Below are the code and all the weights of a small trained network. Each question names an input and a class and asks about switching units off, where a switched-off unit gives its printed mean instead of its output.

import numpy as np


def w(rows, s, z=0):
    codes = np.array(rows[::2]) - 128.0
    scale = np.full(codes.shape[1], s)
    scale[-1] = z or s
    return codes * scale


def norm(h):
    return h / np.sqrt((h * h).mean(-1, keepdims=True) + 1e-5)


def f(y):
    return y / 2 * (1 + np.tanh(0.7978845608 * (y + 0.044715 * y**3)))


def log_softmax(a):
    a = a - a.max(-1, keepdims=True)
    return a - np.log(np.exp(a).sum(-1, keepdims=True))


def net(x, mask):
    res = np.array(x, float).reshape(1, 2) / 4 @ E
    u = 0
    for l in range(4):
        y = f(norm(res) @ A[l][:, :-1].T + A[l][:, -1])
        res = res + np.where(mask[u : u + 4], y, B[l][:, -1]) @ B[l][:, :-1]
        u += 4
    return log_softmax(norm(res)[-1] @ U[:, :-1].T + U[:, -1])


A, B = {}, {}
E = w([
[95,95,143,1,17,33,113,34],'x0',
[173,171,112,188,167,131,182,65],'x1',
],0.0085)
A[0] = w([
[149,254,65,222,225,137,189,66,148],'0.n1',
[158,214,131,172,243,169,153,155,65],'0.n2',
[140,82,154,90,130,182,120,231,5],'0.n3',
[162,136,105,205,239,232,152,142,95],'0.n4',
],0.0081,0.0016)
B[0] = w([
[125,114,147,58,111,202,71,193,244],'0.n1',
[222,107,76,194,114,106,219,101,221],'0.n2',
[73,66,153,161,124,244,145,90,173],'0.n3',
[161,228,92,141,188,64,183,151,244],'0.n4',
],0.011)
A[1] = w([
[234,177,91,214,212,133,163,209,110],'1.n1',
[147,192,80,145,191,52,70,184,2],'1.n2',
[118,123,126,69,104,136,107,119,67],'1.n3',
[254,175,141,127,141,208,175,81,82],'1.n4',
],0.0095,0.0016)
B[1] = w([
[179,175,134,151,216,142,242,135,248],'1.n1',
[132,132,250,114,121,65,92,160,152],'1.n2',
[179,169,121,174,169,165,127,130,157],'1.n3',
[104,143,135,88,184,169,74,129,196],'1.n4',
],0.014,0.015)
A[2] = w([
[203,213,88,121,96,40,162,15,251],'2.n1',
[134,145,118,92,131,10,202,53,167],'2.n2',
[140,147,153,76,104,154,83,66,234],'2.n3',
[106,165,128,80,143,184,20,154,30],'2.n4',
],0.012,0.0023)
B[2] = w([
[125,152,163,218,240,172,193,244,253],'2.n1',
[136,206,103,164,254,164,233,234,202],'2.n2',
[245,190,132,159,125,120,175,64,199],'2.n3',
[174,31,84,54,29,185,100,71,167],'2.n4',
],0.0095,0.014)
A[3] = w([
[106,145,19,147,102,150,156,16,254],'3.n1',
[180,149,198,96,205,84,144,130,60],'3.n2',
[20,67,122,117,142,205,3,150,152],'3.n3',
[112,161,47,55,72,109,92,33,123],'3.n4',
],0.0067,0.0018)
B[3] = w([
[75,70,131,2,128,18,109,136,160],'3.n1',
[23,108,126,145,202,75,187,84,253],'3.n2',
[17,223,116,145,155,35,115,213,166],'3.n3',
[190,196,64,86,192,143,156,9,156],'3.n4',
],0.0074,0.005)
U = w([
[115,117,209,150,119,64,81,118,56],'0',
[120,115,112,169,81,88,109,125,30],'1',
[187,147,127,173,215,156,204,150,191],'2',
[189,96,98,73,47,176,120,53,165],'3',
[5,70,146,142,84,177,92,161,161],'4',
[110,104,127,150,93,76,111,115,3],'5',
],0.017,0.0048)

Each question gives the input, the list of numbers given to net, and the class t.
The units are the neurons (one row each of A and B). Each row of codes is followed by its name. A weight is (code - 128) times the scale printed after its matrix; where a second scale follows, it is the last column's (A, B and U).
mask holds one flag per neuron, layer by layer. A switched-off neuron (its flag False) gives its mean, the last column of its row in B, instead of its output. The means were averaged over made-up inputs and are rounded, as every weight is.
A unit's drop is (log p(t) with every unit on - log p(t) with that unit switched off) / (log p(t) with every unit on - log p(t) with every unit switched off).
unit that matters most: the unit with the biggest drop
k most important neurons: the k neurons with the biggest drops, biggest first
k most important neurons of layer l: the k neurons of layer l with the biggest drops, biggest first
drop when u is switched off: that unit's drop, to one decimal
input [1,-7], class 3: 2 most important neurons => (1.n1, 0.n2)
input [3,-7], class 3: 2 most important neurons => (1.n1, 0.n4)
input [3,6], class 3: unit that matters most => 1.n1
input [0,-3], class 4: 2 most important neurons of layer 1 => (1.n1, 1.n4)
input [0,-6], class 4: 4 most important neurons => (0.n3, 1.n1, 1.n4, 0.n1)
input [0,-8], class 4: 2 most important neurons => (0.n3, 1.n1)
input [-1,-4], class 4: 2 most important neurons => (0.n3, 1.n1)
input [2,8], class 3: 2 most important neurons => (0.n1, 0.n4)
input [-2,-4], class 4: 3 most important neurons => (0.n3, 1.n1, 0.n2)
input [-1,-2], class 4: 3 most important neurons of layer 0 => (0.n3, 0.n2, 0.n4)
input [5,8], class 3: 3 most important neurons => (1.n1, 0.n4, 2.n4)
input [0,-5], class 4: 4 most important neurons => (0.n3, 1.n1, 1.n4, 0.n1)
input [1,5], class 3: 2 most important neurons => (0.n1, 0.n4)
input [2,6], class 3: unit that matters most => 1.n1
input [-3,-7], class 4: 2 most important neurons => (1.n1, 0.n3)
input [-1,-7], class 4: 2 most important neurons => (0.n3, 1.n1)
input [0,-2], class 4: 2 most important neurons of layer 0 => (0.n3, 0.n1)
input [0,0], class 0: 2 most important neurons of layer 1 => (1.n2, 1.n1)
input [3,-8], class 3: drop when 1.n1 is switched off => 0.9
input [-1,-3], class 4: drop when 1.n1 is switched off => 0.3
input [4,-8], class 3: drop when 0.n2 is switched off => 0.9
input [-2,-5], class 4: drop when 3.n4 is switched off => 0.0
